Below are the code and all the weights of a small trained network. Each question names an input and a target symbol and asks about switching units off, where a switched-off unit gives its printed mean instead of its output.

import numpy as np


def w(rows, s, z=0):
    codes = np.array(rows[::2]) - 128.0
    scale = np.full(codes.shape[1], s)
    scale[-1] = z or s
    return codes * scale


def f(y):
    return y / 2 * (1 + np.tanh(0.7978845608 * (y + 0.044715 * y**3)))


def softmax(a):
    e = np.exp(a - a.max(-1, keepdims=True))
    return e / e.sum(-1, keepdims=True)


def log_softmax(a):
    a = a - a.max(-1, keepdims=True)
    return a - np.log(np.exp(a).sum(-1, keepdims=True))


def net(x, mask):
    ids = ['ΦΨαβγζηθστ'.index(c) for c in x.split()]
    T = len(ids)
    res = E[ids] + P[:T]
    u = 0
    for l in range(3):
        r = res
        for j in range(2):
            rows = slice(2 * j, 2 * j + 2)
            q, k, v = (r @ M[l][rows].T for M in (Q, K, V))
            z = softmax(np.where(np.tri(T) > 0, q @ k.T / 2**0.5, -1e9)) @ v
            o = O[l][rows]
            res = res + np.where(mask[u + j], z, o[:, -1]) @ o[:, :-1]
        u += 2
        y = f(res @ A[l][:, :-1].T + A[l][:, -1])
        res = res + np.where(mask[u : u + 8], y, B[l][:, -1]) @ B[l][:, :-1]
        u += 8
    return log_softmax(res[-1] @ U[:, :-1].T + U[:, -1])


Q, K, V, O, A, B = {}, {}, {}, {}, {}, {}
E = w([
[245,243,192,132],'Φ',
[139,96,40,82],'Ψ',
[119,181,157,168],'α',
[136,62,123,216],'β',
[99,168,171,194],'γ',
[77,179,220,221],'ζ',
[103,177,198,45],'η',
[183,183,8,205],'θ',
[113,155,28,182],'σ',
[63,65,127,85],'τ',
],0.016)
P = w([
[189,59,164,154],'0',
[172,95,163,141],'1',
[147,111,153,144],'2',
[119,126,138,140],'3',
[95,140,123,136],'4',
[70,151,110,132],'5',
[46,161,92,126],'6',
[25,178,83,118],'7',
[4,187,66,113],'8',
],0.013)
Q[0] = w([
[196,71,45,1],'0.h1',
[201,144,120,60],'0.h1',
[171,137,59,135],'0.h2',
[210,101,85,33],'0.h2',
],0.017)
K[0] = w([
[165,45,188,109],'0.h1',
[208,74,161,107],'0.h1',
[173,165,138,200],'0.h2',
[251,83,132,173],'0.h2',
],0.017)
V[0] = w([
[24,226,151,175],'0.h1',
[253,166,121,205],'0.h1',
[192,92,94,48],'0.h2',
[8,94,120,42],'0.h2',
],0.0062)
O[0] = w([
[249,54,166,127,253],'0.h1',
[85,75,151,103,187],'0.h1',
[149,153,104,3,3],'0.h2',
[180,63,210,99,120],'0.h2',
],0.0061,0.0075)
A[0] = w([
[62,148,150,63,28],'0.n1',
[95,119,114,87,254],'0.n2',
[149,181,121,114,94],'0.n3',
[145,207,143,111,200],'0.n4',
[22,91,220,135,91],'0.n5',
[114,232,159,109,72],'0.n6',
[106,7,140,134,218],'0.n7',
[201,154,160,43,78],'0.n8',
],0.012,0.0029)
B[0] = w([
[250,82,173,132,131],'0.n1',
[59,99,173,121,130],'0.n2',
[119,123,140,107,124],'0.n3',
[68,117,158,164,133],'0.n4',
[130,144,80,104,253],'0.n5',
[138,114,119,167,133],'0.n6',
[92,178,162,112,200],'0.n7',
[162,86,120,156,133],'0.n8',
],0.011,0.013)
Q[1] = w([
[152,119,128,2],'1.h1',
[85,188,145,77],'1.h1',
[190,88,48,71],'1.h2',
[185,133,179,113],'1.h2',
],0.0073)
K[1] = w([
[213,254,95,4],'1.h1',
[105,127,106,43],'1.h1',
[166,63,86,76],'1.h2',
[135,156,113,156],'1.h2',
],0.0066)
V[1] = w([
[34,97,254,67],'1.h1',
[12,35,148,104],'1.h1',
[213,141,218,158],'1.h2',
[7,67,178,142],'1.h2',
],0.0056)
O[1] = w([
[168,195,127,118,167],'1.h1',
[117,165,125,147,152],'1.h1',
[122,116,115,103,155],'1.h2',
[254,143,90,19,252],'1.h2',
],0.008,0.0032)
A[1] = w([
[201,107,36,157,32],'1.n1',
[166,154,93,198,16],'1.n2',
[128,183,133,122,95],'1.n3',
[131,155,104,229,68],'1.n4',
[149,196,83,185,57],'1.n5',
[106,55,206,116,218],'1.n6',
[174,10,180,82,2],'1.n7',
[2,157,141,79,105],'1.n8',
],0.0088,0.0051)
B[1] = w([
[212,72,161,42,156],'1.n1',
[109,96,190,57,173],'1.n2',
[148,85,103,135,145],'1.n3',
[132,63,176,106,255],'1.n4',
[109,102,153,102,212],'1.n5',
[125,240,123,51,165],'1.n6',
[101,68,180,103,131],'1.n7',
[120,119,141,1,170],'1.n8',
],0.0092,0.0061)
Q[2] = w([
[171,188,59,2],'2.h1',
[105,235,142,183],'2.h1',
[217,209,142,83],'2.h2',
[89,155,29,143],'2.h2',
],0.0091)
K[2] = w([
[159,136,69,45],'2.h1',
[72,183,179,86],'2.h1',
[89,158,252,61],'2.h2',
[219,47,106,101],'2.h2',
],0.011)
V[2] = w([
[169,91,18,92],'2.h1',
[29,215,173,110],'2.h1',
[212,2,229,103],'2.h2',
[81,225,142,232],'2.h2',
],0.0055)
O[2] = w([
[38,191,70,3,4],'2.h1',
[214,169,101,61,252],'2.h1',
[82,94,239,41,227],'2.h2',
[150,137,167,205,51],'2.h2',
],0.0068,0.0027)
A[2] = w([
[165,66,152,40,2],'2.n1',
[244,66,95,124,166],'2.n2',
[114,109,153,217,170],'2.n3',
[104,100,151,43,69],'2.n4',
[255,129,145,209,71],'2.n5',
[5,37,51,159,49],'2.n6',
[156,239,26,179,115],'2.n7',
[97,110,35,42,11],'2.n8',
],0.0092,0.009)
B[2] = w([
[104,128,113,170,188],'2.n1',
[68,185,147,146,188],'2.n2',
[129,105,108,181,255],'2.n3',
[162,154,77,185,228],'2.n4',
[127,236,36,81,253],'2.n5',
[248,161,115,163,163],'2.n6',
[147,1,48,119,147],'2.n7',
[143,67,140,203,179],'2.n8',
],0.0086,0.0081)
U = w([
[134,112,92,129,77],'Φ',
[210,79,107,141,81],'Ψ',
[125,110,74,137,81],'α',
[82,89,2,135,90],'β',
[127,107,85,144,103],'γ',
[140,157,108,184,125],'ζ',
[190,128,182,120,123],'η',
[22,134,96,101,253],'θ',
[105,71,145,171,174],'σ',
[204,139,71,66,136],'τ',
],0.012,0.0069)

Each question gives the input, a string of symbols that net reads in full, and the target symbol t.
The units are the heads (2 rows each of Q, K, V and O) and the neurons (one row each of A and B). Each row of codes is followed by its name. A weight is (code - 128) times the scale printed after its matrix; where a second scale follows, it is the last column's (O, A, B and U).
mask holds one flag per unit, layer by layer, with each layer's heads first. A switched-off unit (its flag False) gives its mean, the last column of its rows in O or B, instead of its output. The means were averaged over made-up inputs and are rounded, as every weight is.
A unit's drop is (log p(t) with every unit on - log p(t) with that unit switched off) / (log p(t) with every unit on - log p(t) with every unit switched off).
The circuit of an input: a set's keep is (log p(t) with only the set's units on - log p(t) with every unit switched off) / (log p(t) with every unit on - log p(t) with every unit switched off). Starting from the 12 units with the biggest drops (on a tie, the unit counted first), units are removed one at a time, each time the one whose removal leaves the highest keep (on an exact tie, the one counted first), for as long as the keep stays at least 0.8.
circuit, biggest first: the units of the circuit, biggest drop first
most important unit: the unit with the biggest drop
top k neurons: the k neurons with the biggest drops, biggest first
k most important neurons of layer l: the k neurons of layer l with the biggest drops, biggest first
which heads matter: for each layer, one digit per head in row order, 1 if its drop is at least 0.15 and else 0, layers parted by /
input θ θ ζ, target θ: which heads matter : 10 / 01 / 00
input β ζ θ α ζ ζ η β, target η: most important unit : 0.h2
input ζ τ θ ζ Ψ, target β: circuit, biggest first : (2.n8, 2.h1)
input η ζ ζ β β, target ζ: 2 most important neurons of layer 2 : (2.n5, 2.n3)
input ζ θ β α, target θ: circuit, biggest first : (0.h1, 2.n6)
input θ β τ γ, target τ: which heads matter : 01 / 00 / 10
input ζ θ η, target θ: which heads matter : 01 / 10 / 10
input ζ θ ζ θ β ζ ζ ζ ζ, target ζ: circuit, biggest first : (2.h2, 2.h1, 0.h2)
input θ τ θ θ ζ, target θ: circuit, biggest first : (0.h1, 1.n8)
input τ ζ β ζ η, target η: circuit, biggest first : (0.n1, 2.n5)
input ζ θ β, target θ: circuit, biggest first : (0.n7, 0.h1)
input β τ β ζ ζ ζ β α, target ζ: top 2 neurons : (0.n5, 1.n8)
input ζ η γ ζ, target η: circuit, biggest first : (0.h2, 2.h2, 0.h1)
input ζ θ Ψ, target β: circuit, biggest first : (2.h1)
input τ τ θ, target β: which heads matter : 01 / 01 / 11
input ζ Ψ ζ ζ ζ β, target ζ: which heads matter : 10 / 00 / 11
input β ζ β θ β β ζ α, target ζ: which heads matter : 11 / 00 / 11
input θ θ σ, target Ψ: which heads matter : 01 / 10 / 00
input β β θ, target θ: which heads matter : 00 / 00 / 00
input ζ ζ η ζ ζ θ θ θ, target Ψ: most important unit : 2.n6
input ζ ζ σ, target σ: top 2 neurons : (0.n5, 2.n5)
input θ ζ α β Φ Ψ θ ζ τ, target τ: top 4 neurons : (0.n5, 1.n6, 0.n7, 1.n4)
